Each row was made from one path, in order. Every step used is in the known rows, and no mark comes twice. Write each row's path.
Each row is shifted at random along 4 fixed directions that mean nothing.
Known rows:
gezi -> repako -> filu -> vota: [-130 -101  -13    1   43  -81  -98 -246  151  -41  -30  -33  -74  123
   21 -109  -72    6  123  -60  -74 -167   26  -17 -102  -16  194  -77
 -113  214  159 -189  -78  -34  -22  -12  -95  -35 -181   71  109  -22
   60 -151   76  -67   81  -63   -4  -28  -30   40   14  -82   44  118
  195   68   14   32   76]
pilas -> kipi -> panag -> sonapez -> fupaz -> gezi -> nava -> repako: [ 101    2  -74   44   88  229   67  103  -52  -74  121  -27   80 -166
  -32 -113   59  296 -226  -48 -161  -31   37  133   14   68  -29   22
  -28 -126   65  -88  -80   -2   50  128   51  162  -17 -220   30   38
 -123  155 -104  -83  278  104   -3  -36 -138  -28  231  -21 -153  102
   81  -55   78   22   59]
sonapez -> repako -> gezi -> panag -> kipi: [ -12  -71  -23    2   -9  179  -31  -36   29  -30  -27  -54  164  124
  -37 -112  138  344  100 -120  -91   27    8  -35  -76 -123   27 -172
   44  -49  187 -135 -135  -37   20  154   52  -18 -206  -17  -44  221
  -53   75  -66   42   -3   24   95    0 -131  -83  189  -71  -72  170
  145   68   81  185   28]
sonapez -> fupaz -> gezi -> panag -> kipi: [-185   -1  -50   38 -182  102  -36   50  -18 -114 -183   -9   65  -50
   37 -154  163  137  -51  -18 -185   97  -84  -81  -43  107  -76  120
  146  123  201   -6   37   88  -48   33  226  -12    4 -195 -170   90
  -87  -71  -31  -19  207  -97  -14  -21  -88   56  127 -106  198   80
  -59 -159  -20   59    4]
nava -> pilas -> panag -> kipi: [ -57   25  -15   20  -53   75  170  155  -82  -38  105  -43   48  -95
    2 -157 -120    6   33   20   -7   45    5 -185  -31   50 -175 -154
   11  118    0  -53  124   97   15  -11  128  -22 -109 -112  -28   46
 -168   61   39   54  180   40  -65  -14   69   60   65  -78   71   -2
 -101   -8  103   41   89]
sonapez -> fupaz -> gezi -> nava -> pilas -> panag -> kipi: [ 152  304   -7  254 -177   96   41  133  -79  146   41 -233   10 -193
  127  -61  -59  215 -215 -207 -177   23 -114 -309   20  314  197   39
   -3  150   62 -132 -141   63  -21  226  130 -330 -199 -236  101 -337
  -88   56 -145    4  446 -245 -140 -121   59   73   32  -32    0  -33
  -38  101 -350 -265  372]
nava -> pilas -> gezi -> repako: [  71  146   71  166 -117   57   32   98   34  110  172 -147  133 -117
   31 -104  -24  160  -30   -9   15  -24   42 -153  -90   69   52 -151
  -59   68   10   -4   60   25   15  219  164 -100 -258 -114  103  -78
 -169   42   15  -34   88 -115  -78  -80   14   84  -21    3 -193    9
  121   92 -167   93  107]
daba -> repako -> gezi -> panag -> sonapez -> vota -> kipi -> filu -> fupaz: [-159 -291  -69 -181  179   -1 -147 -197 -170 -105   52  -19  -89  262
  -12 -277  102  115  -25 -423 -213 -183  -84    6 -262    2  123 -265
  -83  129  194 -275 -149 -124  -62 -125 -156   35  101   29   65  192
  184 -102   98   78  307   62 -115  129 -106 -126   52 -128  100  420
  311 -150   63  -72  126]
panag -> kipi -> filu -> daba: [-271  127 -142   63  -58  -60  -83  179 -160  -49  -69 -208 -291  112
   83  -72  -66 -200 -119 -223 -245 -166  -80 -506  -25  489  208  -89
  -44  383   74   44 -171   20 -164  -39 -269 -420  121  -47  165 -241
  206 -118  -21   43  395 -266  -50  -64   14   96  -66   31   91   85
   57   66 -395 -387  285]
kipi -> panag -> sonapez -> fupaz -> filu: [-247  -52   30  -90 -248  184  -18  152    4 -222 -364   73  125   34
  -35 -209   94  -27 -172  172 -313   55 -119  -61   45  148 -343  137
  203   96   95  -48  -75  128 -121  -41    7  168  239 -148  -43   79
 -149 -164  -11  -15  201   10  -35 -110 -170   96   -8  -52  -54  112
   -5 -189   88  140 -143]
daba -> fupaz -> panag -> kipi -> filu -> vota: [-126   52   -8   14  -10  115   -1  192   -1  -50  -78  -38   86  147
   54    7  100  -21   -6   61 -165 -163 -177 -290   38  233  -30  145
  148  234   85   61   -4  -87   76   74 -339    1  -76 -144   11  -51
 -115   87  -19   -9  312 -146 -100   48  -21   54  112  -92   83  154
   75 -161  -62   81  135]
gezi -> nava -> daba -> repako -> fupaz: [ 124  143   58   54  243   37  -50 -327    8   89  242  -97 -178  -64
  -70    7 -165  111    4 -206  -19   38   86  145 -146    0  188  -98
 -222 -122  144 -202 -104 -140   32   17   54 -106 -113   30  140 -143
   80  142 -145   56  149  -68  -90  115   60   -5  101  -11  -78  113
  104  277   -5 -146  174]
vota -> kipi -> panag -> sonapez -> repako -> filu -> fupaz -> gezi: [-184 -416 -158 -269   81  166  -23 -155 -134 -254 -170  255  133  177
  -67 -394  130  141  -82  -74 -198  -46   28  252   -8 -127 -302 -118
  -56   71  160 -143  -48   55   50 -317  -35  359   66   17 -138  476
   -8 -118   63    0  114  257    7   64 -224  -36  226 -141  149  279
   -7  -25  324   10 -117]
repako -> filu -> daba -> vota -> kipi -> panag -> sonapez: [-180  -98   53  -85  -47  190   44   50 -118 -106 -218  -19  168  224
   19 -169  -66  -23   26   79 -232 -165  -50 -156  -69  -34 -305   -4
   27  250   23  -65  -83  119 -143  -77 -301  186   42   29  117  147
 -143  -48  -38  -66  192   86  -72  -24  -75   53   35  -76   30   89
   72  -40  -40   93   88]
sonapez -> repako -> filu -> vota -> kipi: [-122 -123 -249  -37  -17 -109  -95  -96  -19 -179 -151  -22 -131  147
   35 -219  -84   35  -12 -190  -34 -156  -96   -2 -181   52   24  -44
 -163  355  107 -209   16  135  -48 -171    8 -111  -14  161  -23  119
   59 -277   47    0  119  -45 -139  -29  128  144  -39 -162  241   73
  -50   72  -44 -299  163]
fupaz -> gezi -> panag -> sonapez -> repako -> filu: [ -62  102 -151  240 -160 -177 -155  -55    7 -349 -314 -117 -275  -48
   80 -234   52   77 -359 -101  -38   64 -128   14  -41  215  -30  131
   40  393  151  -87  283  188 -159   93  359 -313  169   51 -180   21
  -18 -364  -84   80  308 -246 -108 -140  158  298  101 -172  367   46
 -167   46  -44 -324   90]
nava -> daba -> repako -> gezi -> panag -> sonapez -> kipi -> filu: [  74  245   35  159 -123  184  -46  103 -162 -222 -157 -217 -167  -45
   30 -172   13  250 -244  -98  -80   -4 -122  -34 -168   72  -82 -139
   84  203  181 -127  213   71  -86  200  224 -244    9   35    3  101
 -156 -100 -124  151  293 -206 -240 -106  137  184  141 -121   79  147
  -16   27  -60  -40   99]
panag -> sonapez -> fupaz -> nava: [-116    1   -5   29 -143  -16  -13   45  -29 -142 -302    6  -29 -121
    8  -80  -98    3 -194  135 -180  222  -48   56  -91  128 -166   50
  186   99  -31  -91 -101   50  -85  -54  171    1  362 -133  -92    4
  -83  -95   -2   56   79  -25  -92  -51   -6   85   60   -9  150  108
  -35 -173   65   -5  -40]
pilas -> nava -> repako -> gezi -> panag -> sonapez -> kipi -> filu -> vota: [-100   52  -79  149 -180  109  114  104  -96 -326 -176 -150  -93  -92
  110 -283  -28  228 -182   70  -57  -48 -138  -29 -294  -58 -203  -83
  198  290  214 -188  182  183  -58  211  235    7   53   85   -9  256
 -257 -107   16   11  136 -106 -257 -197  118  202  164 -224  216   88
 -116 -221  103   24   -4]
vota -> kipi -> panag -> sonapez -> fupaz -> gezi -> repako -> filu -> daba: [-200 -169  -34  -28 -184  216  -64  -48 -114 -173 -289   66   99   36
   32 -318   56  111  -88  -46 -265  -50   24   -9   -6   54 -167  -37
   -9  252  143 -145  -61  100 -105 -127  -37  145  -19  -34   38  191
  -69 -151  -44  -97  245    3  -54 -129 -186   72  169 -105   33  250
   62  -34   -7  -27   69]
gezi -> panag -> kipi -> filu -> fupaz: [-213 -106  -31  -63   51  104  -36   41  -63  -79   15  -42   45  208
   44 -114   98   37  145 -151 -214 -113  -62 -252  -28  113   50 -116
  117   76  227  -12 -127  -91  -30  -13 -236   40 -109  -73   93   94
   56   62   16    5  271  -44   30   35 -153  -65   88  -70   64  162
  117 -136   43   35   55]
panag -> kipi -> filu -> fupaz: [-117  -63   19  -99   38  220    3   83  -71   69   39  -38  144  251
   23  -42   19   69   72  -75 -270 -144  -29 -283   73   92   61 -173
  116   10   86   18 -337 -127   64  -10 -373   22  -66 -123  145   23
   51  141   -5   -1  160  -27   83   38 -205 -126   58   41 -142  164
  178  -55  -73  115   73]
gezi -> panag -> sonapez -> kipi -> filu: [   6   33  -56   49  -40   35  -92  168  -78  -79  -99 -144 -114   70
   43  -52  123  186 -182 -205 -195  -89 -114 -130   43  164  182 -134
   64   32  107  -59 -122  -63  -83  110 -120 -114   28    6  161  -58
   29  -63  -68   59  337  -61  -44  -84  -83   -1   57  -43    7  115
  130 -137 -136 -138  135]
daba -> repako -> filu -> fupaz -> gezi -> nava -> pilas -> panag: [ -60   80  166   36  -48  118  -25 -279   41   97   90  -56   99  -32
   42 -308  -86   49   11  -36 -132  -60   -6  -78  -86   -9  -36  -16
  -48  159  187 -236   -4  -33  -47  143  158   27 -300 -184   61 -167
 -131  -40   16  -46  279  -91 -246    5   27   70   -3 -125  -70   71
   54  210   38   38   93]
vota -> kipi -> panag -> sonapez -> repako -> gezi -> nava: [ 128 -108  -94  -88  114  150  -12    3 -119  -63   39   -7  144  117
  -43  -88  135  363  -16 -344 -145  -53   17  112  -90 -116   81 -233
 -135 -176   69 -170 -291  -18    8  -36 -169  123 -132  111  156  227
   25  139 -115   41   83  172   46   -5 -220 -117  156  -59 -117  185
  264   83   84  -58  140]
nava -> kipi -> filu -> vota: [  36  -36 -145   -9  205  -46  117  131 -120 -189   30   67 -158  -27
   -4  -14  -72  -25  -36   26   82 -197  -62  -45 -162   88  -43   33
  -52  128   72  -35  164   17  110  -55 -100   65  -28   81  -18  133
  -12   14   86  -14  176   21  -77   75  154   -5   73 -118  138  -92
  -76  -69   77 -104   13]
repako -> filu -> kipi -> panag -> sonapez: [ 142    2   61   48   45  174  -55   60   26   12  -39 -181   72  192
   62   59  -65  134  -30  -79 -216 -227  -99 -245  237   72   81   44
   26  144   37 -156 -322  -78  -29  196 -455 -116 -158   75  259  -96
  -37   64 -153  -33  212  -76   27  -65 -110  -81  144  106 -142    9
  115   76 -139  -24  258]
fupaz -> gezi -> nava -> pilas: [-109   49  -24  -50   -6 -136   18  -96  -86   68   54   56  -97 -167
  -12 -179   38  -68 -124 -104 -103    9   44  -46 -239  162   60   10
 -141    5  133   32  -53  104  -22  -80  214  -58  -65 -128  -40 -103
   66  -80  156  -44  154  -26 -112  -16  -47    8  -86  -66  199  -63
   43   55  -86  -87   28]
filu -> fupaz -> gezi -> panag: [ -34  -22  146   81 -113  124  -46  -59   58   26 -133    4  242   15
  106 -101  211  109   42  114  -88  -29  -74  -76   26    0  -50  233
  255   80  166   -8   29  -17  -19  224   41   80 -177 -133  -68   59
 -114   39   26 -118   62  -87  -14  -32 -106  -27   51  -87   61   11
  -60  -86  -25  155  -45]
fupaz -> filu -> vota -> kipi -> panag -> sonapez: [-154  -51  -91  -78  -47  -20  -43  206  -55 -116 -170  -47   11  144
   52  -79  145  -93 -113  -96 -306 -253 -172 -250   22  281   -8  210
   62  326  -23  -13 -139  118  -66  -88 -307  -36  179  -18  107  -31
   10  -91   83  -54  347    2   -6   -5 -139   27 -104  -99  123   72
   96 -153 -182 -113  179]
pilas -> kipi -> filu -> daba: [-201  -79 -154  -22  122   97   19  126 -115   44   56  -15  -51   46
   11 -157    5  -43    1  -11 -128 -193   55 -250   59  151   87 -105
  -69   73   10   -5  -46  -43  -56  -16 -285   34   23  -81  145  -31
   63   35    9  -53  170   36  -45  -28  -42   -5   52   46 -207   59
  134   83 -102  -78   33]
filu -> daba -> vota -> kipi -> panag -> sonapez -> fupaz -> gezi: [ -35 -132   44  -50  -27  289   41   88 -201   24 -227   61  285   67
   26 -125   82  146 -112  109 -237 -104  -45  -13   -4   43 -197  130
   83   85    4  -70 -169   24  -36  -19 -230  249   60 -176    7  155
 -124   79  -41 -104  283  159  -69   25 -159  -83  136  -43  -31  175
   56 -141 -134   59   74]
gezi -> nava -> kipi -> panag -> sonapez -> fupaz -> filu -> vota: [ -67  108    1   74  -90   86   23  214    0 -236 -271  -58   -6  -55
   26  -29  -32   60 -145   52 -254 -104 -239 -174 -174  290  -92  275
  135  219  143 -180 -120   94 -104  148  -74  -24   -2  -72   70  -87
 -157  -60  -46  -59  391 -102 -101  -64  -32   84   -9 -147   44  -93
   -1 -158  -76  -77  132]
repako -> gezi -> nava -> daba -> fupaz -> panag -> sonapez: [ -24  188  113   83   24  112  -44 -100  -89   33 -106 -105  -53  -61
  -30   30  -84   78 -169  -93 -180   66  -78   11 -169  131   46    5
   17   34   85 -147  -84   18  -63  135    0 -226  -58  -65    8 -114
  -64   71  -93   24  224 -206  -98  -57  -48   87  100  -16   47  159
  158   63  -83    4  199]
fupaz -> filu -> kipi -> panag -> sonapez -> vota: [ -34 -146  -85  -25  -36  -66  -51  149  -71 -247 -173   30 -125  -16
   50 -161  125  -87 -177   40 -132 -129 -215 -115    7  278 -150  208
   77  301  108 -129   80   22  -40  -29 -142  -16  154   23  -51   41
   -6 -187   28    6  313   28 -161   -2   -9   22   94 -112  207   15
 -111 -119   12 -152   84]
repako -> gezi -> nava -> panag -> kipi -> filu -> vota: [ 150   20   53  -46  184  287  189   20  -87  -22  100    0  120   54
    9  -23   76  269  141  -12  -46 -128   44 -131 -168 -185  -30 -145
   84  -54  198  -81  -89   37  174   95 -145  159 -339   98   71  218
 -117  261  -41  -24  107   16  -51  -25  -92 -172  277 -122  -20   69
  118   12  160  216   69]
panag -> sonapez -> repako -> fupaz -> gezi -> nava -> daba: [ -31   84   28   81  -43  117    1 -149   -7  -92 -186   11   34 -144
  -50 -217  -31  240 -245  113 -156  160   74  161 -145   20  -96  -84
   87  -89  156 -138 -104  119    0   61  271  -20   71  -94  -81  117
  -97   28  -65  -29   36  -48  -13  -82 -105  120  159  -99   39   73
   18  141   66   41  -26]
gezi -> repako -> filu -> daba: [-158  -69   91   46 -104  108  -56 -183   61  -26 -117   14   39   37
   12 -178  -87   -4  154  110  -37  -34  106  -60  -67  -77  -50 -128
   -7  169  140 -128   10  -19  -81   39  -16   55 -204   53   79   43
  -45  -91   -3  -94  -15  -54  -43 -112  -49   60   83  -76  -92  105
   83  138   49  119   -8]
pilas -> fupaz -> gezi -> panag -> sonapez -> repako -> filu: [-622 -275 -243 -181   25  -84 -178 -367   58  -84 -103   56 -115  121
 -137 -422   72   13 -147 -170 -430  -55   75  132  -39  133   62 -255
 -155   53  222 -241 -190   62 -197 -132  133   53  194 -197  -90   39
  175 -307  192  -27  331  127  169   19 -263   44  -12  -17   22  369
  347  -22   65   -8  -76]
daba -> gezi -> repako -> fupaz -> sonapez: [-386  100   12   81  -91 -224 -104 -251  165 -196 -117  -42 -188  -20
    1 -179  104 -171 -234  -86 -136  122  -41   11 -118  252    0  236
  -71  299  164 -110   96  -44 -207  -42  367 -253  119  -74  -97 -114
   -2 -334  -24   28  314 -178 -118   37   42  266 -174  -72   12   83
  -39  -16  -51 -103   56]
vota -> kipi -> panag -> sonapez -> fupaz: [ 128  -59   12  -34  -83  287   22  216  -97   -7 -100  -49  262  108
   15   17   33  257  -64 -112 -210  -55  -72  -45  116  -22  -95  -44
   76  -68  -70  -83 -276   20   -6   17 -250  143   17  -31  162  107
 -110  138 -133  -15  140   85   42  -60 -173  -86   78   37 -171  139
   96 -171  -68   27  141]
nava -> gezi -> panag -> sonapez -> vota: [  -9  136  156  145 -275   25  -44  171    3  -62 -150 -233   20 -109
   66  -84   40  138 -199   59 -152  -50 -141 -189 -237  110  -87  -35
  260  231   83 -111    8  183 -139  382  145 -218   86  -41  -41  -37
 -136 -110   73  -84  141 -227  -25 -165  -24   71  -74 -110  117  -64
   39 -196 -184   72   88]
vota -> kipi -> filu -> daba -> gezi: [-318  -87 -167 -157   57   39   13   30 -264  -39   35   77 -107    9
  -11 -209  115 -152   33 -158  -51 -152   44  -79 -214   60  -81  -48
 -127  198  115   53   98   14  -87 -267  -67  133   76   11  -31  180
   99  -87   32  -23  268   86 -245   65   10   57  -11  -83   59  113
   12  -27  -15 -169   61]
panag -> sonapez -> repako -> gezi -> nava: [  58  111   97  113 -138  175  -12   -1   38  -65 -182 -101  207   33
    0  -82    6  345  -62   21  -92  107  -14   12 -142 -130   -7 -158
  164  -88   65 -149 -219   43  -65  253   92  -48  -98    2   35  115
 -154   58 -118   24  -90  -45   -4 -148 -117   51   96  -62 -148   62
  192   59   59  184   13]
panag -> kipi -> filu -> vota: [ -48  -15 -171   18  107   -5   84  161  -95 -192    0   -9 -121   64
   63  -50   23   -1    2  -23   -3 -128  -59 -187  -57  117    8  -29
   42  228   92   63  100   32  104 -104 -176  -13   57   51  -11  161
   16   29   31   68  202  -35  -72   34   66   41  169 -115  268   47
  -43  -99   62  -89   60]
filu -> vota -> kipi -> panag: [ 107 -125  -55  -64   48  113   98  167  -40  -90    4   53  207   68
   72  -30  152   98  147    0   25 -195  -67  -41   -9  -92 -144  119
   19   99   26    6   67   67   87  -54 -255  272 -148  109   74  254
 -120  132   28  -65   17  139  -57   28  -28  -55   81 -118  113  -16
  -69 -108   77   21   52]
panag -> sonapez -> kipi -> filu -> daba: [ -60  -72   36   -9 -126  305   90  223 -162 -137 -264   69  115  -27
   16 -185   35  154  -79  259  -57   29    6  -64  -10  -68 -261 -178
  244   40   58   -8   16    1    0   40  -81  203   51   21    6  268
 -187   36  -22   10   35   97 -151 -130  -85   15  228  -96  -23   95
  -67 -133  126  137 -113]
kipi -> filu -> daba -> repako -> fupaz -> panag: [-181 -221   18 -156  265   47  -58 -261  -28  -30   34  166 -124   77
 -109 -232   19 -151    8  -40  -86  -61  146   41   46   89  -29  -87
 -158   18  212 -132  -31 -266   36 -155 -219  211   40  -39   58   23
  127   11   18  -20  181   61 -106  138  -39  -77  193  -70  -45  331
   94  141  199  -67  -38]

Which path is each row?
[ -20 -231   80  -27   -6  107 -108 -187   35 -117 -193   71   -5  105
  -13 -167  -33  164  -56  -84 -164   23  -30  168   74   -8   38 -163
   11  151  177 -274  -85 -214   26  -10  -58   27 -189   20   20   90
  -51 -150  -51   16  163    6  -28  -41 -135    4  245 -123   83  298
   57  -30  160   27  101]  gezi -> repako -> filu -> fupaz -> panag -> sonapez -> kipi
[-162  -74  -57  -87  181   37  -15  -90   30  -44  -82   29   29   91
  -83 -177   16  218 -192  -38 -344 -178   11  -54 -167  146  185  -96
   -7  -92  198 -207 -471  -67   41   67 -159   66   -3 -148  112    2
   44   54   61 -113  230   30   96   61 -231  -86   60  -85 -137   89
  337   25  -30   54   46]  panag -> sonapez -> repako -> fupaz -> gezi -> nava -> kipi -> filu -> vota
[  59   15  -18  121 -173   81   13  271 -111 -147  -35 -144  133 -104
  143 -247  136  197 -220   29 -159  -93 -124 -149 -217  147 -247  -73
  298  271   70  -43  132  103   26  173   94  112  219 -134   27  112
 -198   38   66 -106  253 -108 -240  -62   17   69   65 -202  121  149
  -39 -229  -71   -4  111]  pilas -> gezi -> panag -> sonapez -> vota -> kipi -> filu -> fupaz -> nava -> repako
[ 245   86  -52  191  123  121   36  154  -71 -105  -13 -118  -72  -64
  107   38  223  342 -143  -72  111 -127 -131   23  -50  -47  111  123
  128  167  156  -59  183 -132   70  242  -56   26  -83  114   -8  188
 -122   63 -161  100  372    5 -273   -7  119   23  306 -147  149   62
  -81 -177   30  -95  156]  daba -> gezi -> panag -> sonapez -> kipi -> filu -> vota
[ 124 -219  -49  -56  -10   64  -30  -48  -16 -112 -171   99   78  154
   99 -185  164   78 -216  -94 -163 -142 -144  -42   86   33 -231  107
  -27  243   71 -183    0   44   54  -94 -156   81   66  139   49  110
    2 -141   37  -26  165   10 -129   -5  -42  -72    1 -122   72   79
 -180  -23  -71 -161   89]  repako -> filu -> fupaz -> sonapez -> vota -> kipi -> panag
[ -64  -25  117   83 -232  127  -19  254 -118  -59 -191    2  160  -66
   70 -209  231   64  -98   90 -110 -167  -19 -156 -125   90 -172  -65
  185  292   58    5  148  -36  -55  114  -94  159   -3 -127    5  118
 -162  -35  -19 -122  233  -19 -244  -96  -71  106   85 -223  -44  190
  127 -169  -73  143  146]  fupaz -> panag -> sonapez -> vota -> kipi -> filu -> daba -> gezi -> repako
[  34   84  -46   24   81  120   31   -1 -159  -42  184  -29  -59  -23
   47  -96   55   95 -113 -154 -135 -104   12  -95 -106  199   73  -58
   35   65  202   57  -87  -71  151    3  -38  -37 -101 -146   13   -8
   69  131   -1  -61  343  -97  -48   36  -83  -53  151 -117  104  119
    5    9  -33 -104  136]  panag -> kipi -> filu -> fupaz -> gezi -> nava -> repako
[   7  138   33   43   53  220   -8  183  -72  127  -21 -115   54   87
   27   74   -5   42  -61   57 -237 -254 -112 -310   31  278   60   28
   93  177   68    8 -121  -59  125  143 -406 -129 -118 -186   99 -149
  -60  201   -8  -49  359 -192  -73   27  -49   -9  109  -23  -40  168
  141  -14 -253   63  245]  nava -> daba -> fupaz -> panag -> kipi -> filu -> vota
[   5   54   36   61  -77  151  -51  215  -14  -59 -239  -75   60  102
   67   -2   90  127 -215   74 -175 -130 -249 -143   70  217   23  129
  198  203   43  -72  -73 -131   25  186 -293  -44  -31  -86   55  -82
 -171  -11  -62   23  338 -122 -189  -48  -15   68  118  -80   36  180
   51 -227 -122   -5  157]  daba -> fupaz -> panag -> sonapez -> kipi -> filu -> vota
[-143 -164 -132  -65  153 -100  -21 -261   36   -2  125   69 -164  -89
  -92 -298   42  132 -297 -227 -136  125   72  131  -74  168  134 -190
 -338   18  170 -262  -79 -126   46 -146  318 -131  -45  -30   20  -15
   42 -189  105   66  287   47  -98   84  -74  -14   39  -28  -62  210
   32  100  -44 -184   64]  nava -> pilas -> gezi -> repako -> fupaz -> sonapez -> kipi
[-186 -312 -169 -196  193   -2   34 -201  -75  -36   59   71   27   49
  -92 -363 -198  153  123 -190 -133 -133  101   92 -288 -148   45 -441
 -225   30  125 -410 -211   85  -27 -209  -24  209 -155   36  109  193
    7  -37  187  -42  242  283 -129    4 -107  -38   78 -221   83  196
  270   29  285  -61  134]  gezi -> nava -> pilas -> panag -> sonapez -> repako -> filu -> vota -> kipi
[ 276 -162   35   98  117   66  -36  -80   63 -104   25   25   19   27
   46  -67  131  214 -112  -34  -66  -92 -103   15  166  114   43  167
   29   76  143 -260  -78 -241  144  105 -270   73 -113   98  120   43
  -33   40 -158  -15  257   52  -21   26  -71 -116  302  -74  -77  156
    6   27   65  -31  171]  gezi -> repako -> fupaz -> filu -> kipi -> panag -> sonapez -> vota
[-343  -89   40  -93 -157   79 -101   -1  227 -158 -369  -42  154  241
  -25 -275  104    1 -159  141 -433 -125 -132 -224   26  256 -112  150
  173  211  179 -193 -399   51 -145  104 -221   11  152 -124  104  -30
  -73 -183   42  -73  173  -54   65  -82 -225   84 -104  -53 -133  165
  152  -24  -62  111  -25]  kipi -> panag -> sonapez -> repako -> fupaz -> filu -> vota
[-179 -175  -64  -82  -75  309  -20   11 -117 -215 -202   69  187  169
  -34 -249  -31  134   27   63  -80   -4  -66   41  -79 -103 -405  -58
   25  155   57 -150   25   49  -91  -83 -135  244  -50   98  -20  324
 -195  -22 -116   33  153  124 -148  -34  -57   95  202 -106  -65  250
  -36  -24  191   14   19]  vota -> kipi -> panag -> sonapez -> repako -> filu -> daba -> fupaz
[  51  -56   13   54   12  217  -62  -97  -53  -90 -154  -29  129   88
   18 -111   88  291   -1  -88  -91  -48 -136   47 -134 -103  -31  184
  138  210  101 -267   13  -28   35  102   44   52   13   16  -74  199
 -142   -4  -44   21  278    9 -160   42   -1  -35  178 -203   66  270
  103 -162   74  114  119]  daba -> repako -> gezi -> panag -> sonapez -> fupaz -> filu -> vota -> kipi
[  40  -53   37  -16   -6  218   -9  -21   10   18 -128   18  130   65
    9 -162  286  360 -254  -40 -281   -8  -16  -10  179  -24   50  -10
  158 -161  185  -48 -230 -103   89  120  -81  155   25  -72   83   93
  -71   60 -102  -30  172   11   58  -41 -237 -108  218  -33  -83  167
  109  -74  -20  155  -36]  repako -> fupaz -> gezi -> panag -> sonapez -> kipi -> filu
[-288 -218  -44 -189   99   34   -9 -155  -12 -301 -188  182   53   73
 -100 -291   85   44  -65  -56 -213   17  -61  117 -285   87 -223  -21
  -96    8  300 -311 -125  -11 -116  -58  149   96 -151  -24  -73  224
  -26 -131  131  -20  155  112  -37   79 -168  -35  -39 -155  -64   49
   16   39  230  -14 -123]  filu -> fupaz -> sonapez -> repako -> gezi -> nava -> kipi -> panag
[-659 -116  118 -197 -139   65  -49   81  -77  -76 -419    0  116   88
  -92 -274 -122 -165    3  278 -574  -96  -58 -264 -398  281 -236  -66
  215  122  194 -184 -384   29 -334   25  -93  199  220 -420   72  -95
 -101 -133  209 -183  363   48  -69   27 -214    0 -189  -74 -114  128
  363 -277  -90  305  -92]  gezi -> panag -> sonapez -> fupaz -> nava -> kipi -> filu -> daba -> vota
[-160 -334  -42 -214  208  -13  -71 -212   18 -252    9  152 -125   86
 -100 -290   83  -61  -71  -15 -152  -50  -89  131  -32   90 -185  115
  -80  127  221 -283  -18 -188   24 -183 -109  217  169    9  -68  157
   26 -133   14   63  277  199 -145  214  -66  -70  218 -115   92  252
   15  -46  311   -1  -27]  daba -> repako -> fupaz -> filu -> kipi -> panag -> sonapez -> vota
[-158 -167  112 -157  115  182  116   86  -76  -71    9  112  108 -146
 -106 -139  112   93   54  134 -104  -91   42   56 -377 -124 -259  -86
   14  -50  189 -139  -70  -45  -91   86  -42  392  -75  -77  -24  243
 -123  136   25  -71  113  269 -151   99 -182 -115  161 -125 -103   -3
  128 -106  207  241  -41]  filu -> daba -> gezi -> nava -> kipi -> panag -> sonapez -> vota
[-363  -86 -105 -128   32   48  -20   11 -143   59    2   18 -113  -86
  -68 -380 -167 -144  -80   41 -269  -52   68 -208 -231  307  -97 -127
 -147  167   73 -149 -143  -79 -124 -113   16   45  168 -328   64 -147
   16 -105  145   17  309   54 -296   48   50   27  -45   30 -157  220
  151   60  -73  -58   -3]  sonapez -> fupaz -> nava -> pilas -> kipi -> filu -> daba -> repako
[  15  -42  -94  -50   85   83   94   98 -115 -128  -98   25 -114  -66
   22  -72  -46   28  -73   68 -141  -29  -38  -99 -129  181 -126   12
   93  187  118 -113  -38   28   99 -100  -17   57   80  -68  -48   42
  -38   24   24   28  325  -21 -162   21   64  -70  193  -86  174  155
  -97 -125   53 -104   88]  sonapez -> fupaz -> nava -> panag -> kipi -> filu -> vota
[ -66 -167   23   -9 -103  -12 -131  -52   59 -147 -145  -28    5   58
   64 -250  141   89 -131  -12 -258 -209  -88  -81   32  139   15   14
   -3  270  194 -189  -98   -9  -49   70 -136    4  -97  -55   56   19
  -17 -197   26  -97  228  -36  -43  -53 -170   10  136  -72   60  109
  157   -2  -54   62  110]  fupaz -> gezi -> repako -> filu -> kipi -> panag -> sonapez -> vota
[-127 -296 -156 -224  174   71 -145 -238 -105  -46  -19   91   31  211
  -42 -262  121  192  -78 -387 -359 -156   15  130  -35   34  141 -178
 -209  -14  195 -222 -401  -61  -19 -223 -231  148  -61   -5  120  129
  193  -48    1  -30  298  158   39   68 -329 -123  125  -80   21  280
  265  101   44 -207  138]  vota -> kipi -> panag -> sonapez -> repako -> filu -> fupaz -> gezi -> nava
